Below are the code and all the weights of a small trained network. Each question names an input and a class and asks about switching units off, where a switched-off unit gives its printed mean instead of its output.

import numpy as np


def w(rows, s, z=0):
    codes = np.array(rows[::2]) - 128.0
    scale = np.full(codes.shape[1], s)
    scale[-1] = z or s
    return codes * scale


def f(y):
    return y / 2 * (1 + np.tanh(0.7978845608 * (y + 0.044715 * y**3)))


def log_softmax(a):
    a = a - a.max(-1, keepdims=True)
    return a - np.log(np.exp(a).sum(-1, keepdims=True))


def net(x, mask):
    res = np.array(x, float).reshape(1, 4) / 4 @ E
    y = f(res @ A[0][:, :-1].T + A[0][:, -1])
    res = res + np.where(mask, y, B[0][:, -1]) @ B[0][:, :-1]
    return log_softmax(res[-1] @ U[:, :-1].T + U[:, -1])


A, B = {}, {}
E = w([
[114,151,122],'x0',
[16,116,36],'x1',
[137,37,80],'x2',
[146,2,251],'x3',
],0.0091)
A[0] = w([
[141,126,110,222],'neuron 0',
[220,151,98,2],'neuron 1',
[96,198,151,144],'neuron 2',
[112,203,217,147],'neuron 3',
[135,86,57,217],'neuron 4',
[177,135,142,132],'neuron 5',
[80,122,141,35],'neuron 6',
[201,143,128,60],'neuron 7',
[151,122,40,164],'neuron 8',
[72,101,175,103],'neuron 9',
[138,174,197,154],'neuron 10',
[91,92,210,71],'neuron 11',
[165,34,166,107],'neuron 12',
[155,97,183,100],'neuron 13',
[107,57,169,106],'neuron 14',
[65,125,126,114],'neuron 15',
[112,146,132,65],'neuron 16',
[160,87,151,159],'neuron 17',
[252,141,118,103],'neuron 18',
[127,174,85,36],'neuron 19',
[154,155,148,68],'neuron 20',
[153,127,118,111],'neuron 21',
[114,129,127,134],'neuron 22',
[123,97,142,126],'neuron 23',
],0.015,0.0039)
B[0] = w([
[99,155,144,157],'neuron 0',
[217,113,63,152],'neuron 1',
[154,166,36,188],'neuron 2',
[112,168,20,194],'neuron 3',
[27,154,203,210],'neuron 4',
[145,161,121,157],'neuron 5',
[176,117,137,134],'neuron 6',
[194,165,92,154],'neuron 7',
[58,174,133,216],'neuron 8',
[171,91,110,178],'neuron 9',
[109,154,53,180],'neuron 10',
[134,92,31,214],'neuron 11',
[99,122,130,255],'neuron 12',
[157,115,120,201],'neuron 13',
[89,67,97,222],'neuron 14',
[167,139,175,170],'neuron 15',
[138,127,106,128],'neuron 16',
[115,132,148,194],'neuron 17',
[252,219,116,193],'neuron 18',
[124,121,100,189],'neuron 19',
[151,122,80,137],'neuron 20',
[140,138,128,128],'neuron 21',
[131,133,129,134],'neuron 22',
[98,113,121,158],'neuron 23',
],0.02,0.01)
U = w([
[40,147,159,147],'0',
[108,102,98,160],'1',
[85,8,127,145],'2',
[140,70,181,2],'3',
[183,138,192,171],'4',
],0.013,0.0049)

Each question gives the input, the list of numbers given to net, and the class t.
The units are the neurons (one row each of A and B). Each row of codes is followed by its name. A weight is (code - 128) times the scale printed after its matrix; where a second scale follows, it is the last column's (A, B and U).
mask holds one flag per neuron, in row order. A switched-off neuron (its flag False) gives its mean, the last column of its row in B, instead of its output. The means were averaged over made-up inputs and are rounded, as every weight is.
A unit's drop is (log p(t) with every unit on - log p(t) with that unit switched off) / (log p(t) with every unit on - log p(t) with every unit switched off).
The circuit of an input: a set's keep is (log p(t) with only the set's units on - log p(t) with every unit switched off) / (log p(t) with every unit on - log p(t) with every unit switched off). Starting from the 12 units with the biggest drops (on a tie, the unit counted first), units are removed one at a time, each time the one whose removal leaves the highest keep (on an exact tie, the one counted first), for as long as the keep stays at least 0.8.
units of the circuit, in order: the units of the circuit, biggest drop first
k most important neurons: the k neurons with the biggest drops, biggest first
drop when u is switched off: that unit's drop, to one decimal
input [-3,-7,2,0], class 4: units of the circuit, in order -> neuron 18
input [-6,3,-7,6], class 2: units of the circuit, in order -> neuron 18; neuron 14
input [5,-1,3,2], class 2: 2 most important neurons -> neuron 8; neuron 18
input [0,-2,0,-2], class 4: 2 most important neurons -> neuron 11; neuron 14
input [1,7,2,3], class 2: 2 most important neurons -> neuron 9; neuron 18
input [5,-4,8,-3], class 0: 2 most important neurons -> neuron 4; neuron 8
input [7,2,-2,2], class 2: 4 most important neurons -> neuron 18; neuron 8; neuron 4; neuron 7
input [5,-4,5,-8], class 4: drop when neuron 8 is switched off -> -0.1
input [-3,-2,4,-3], class 4: drop when neuron 18 is switched off -> 0.2
input [-1,1,3,0], class 0: drop when neuron 1 is switched off -> 0.0
input [4,4,0,3], class 2: drop when neuron 8 is switched off -> 0.1
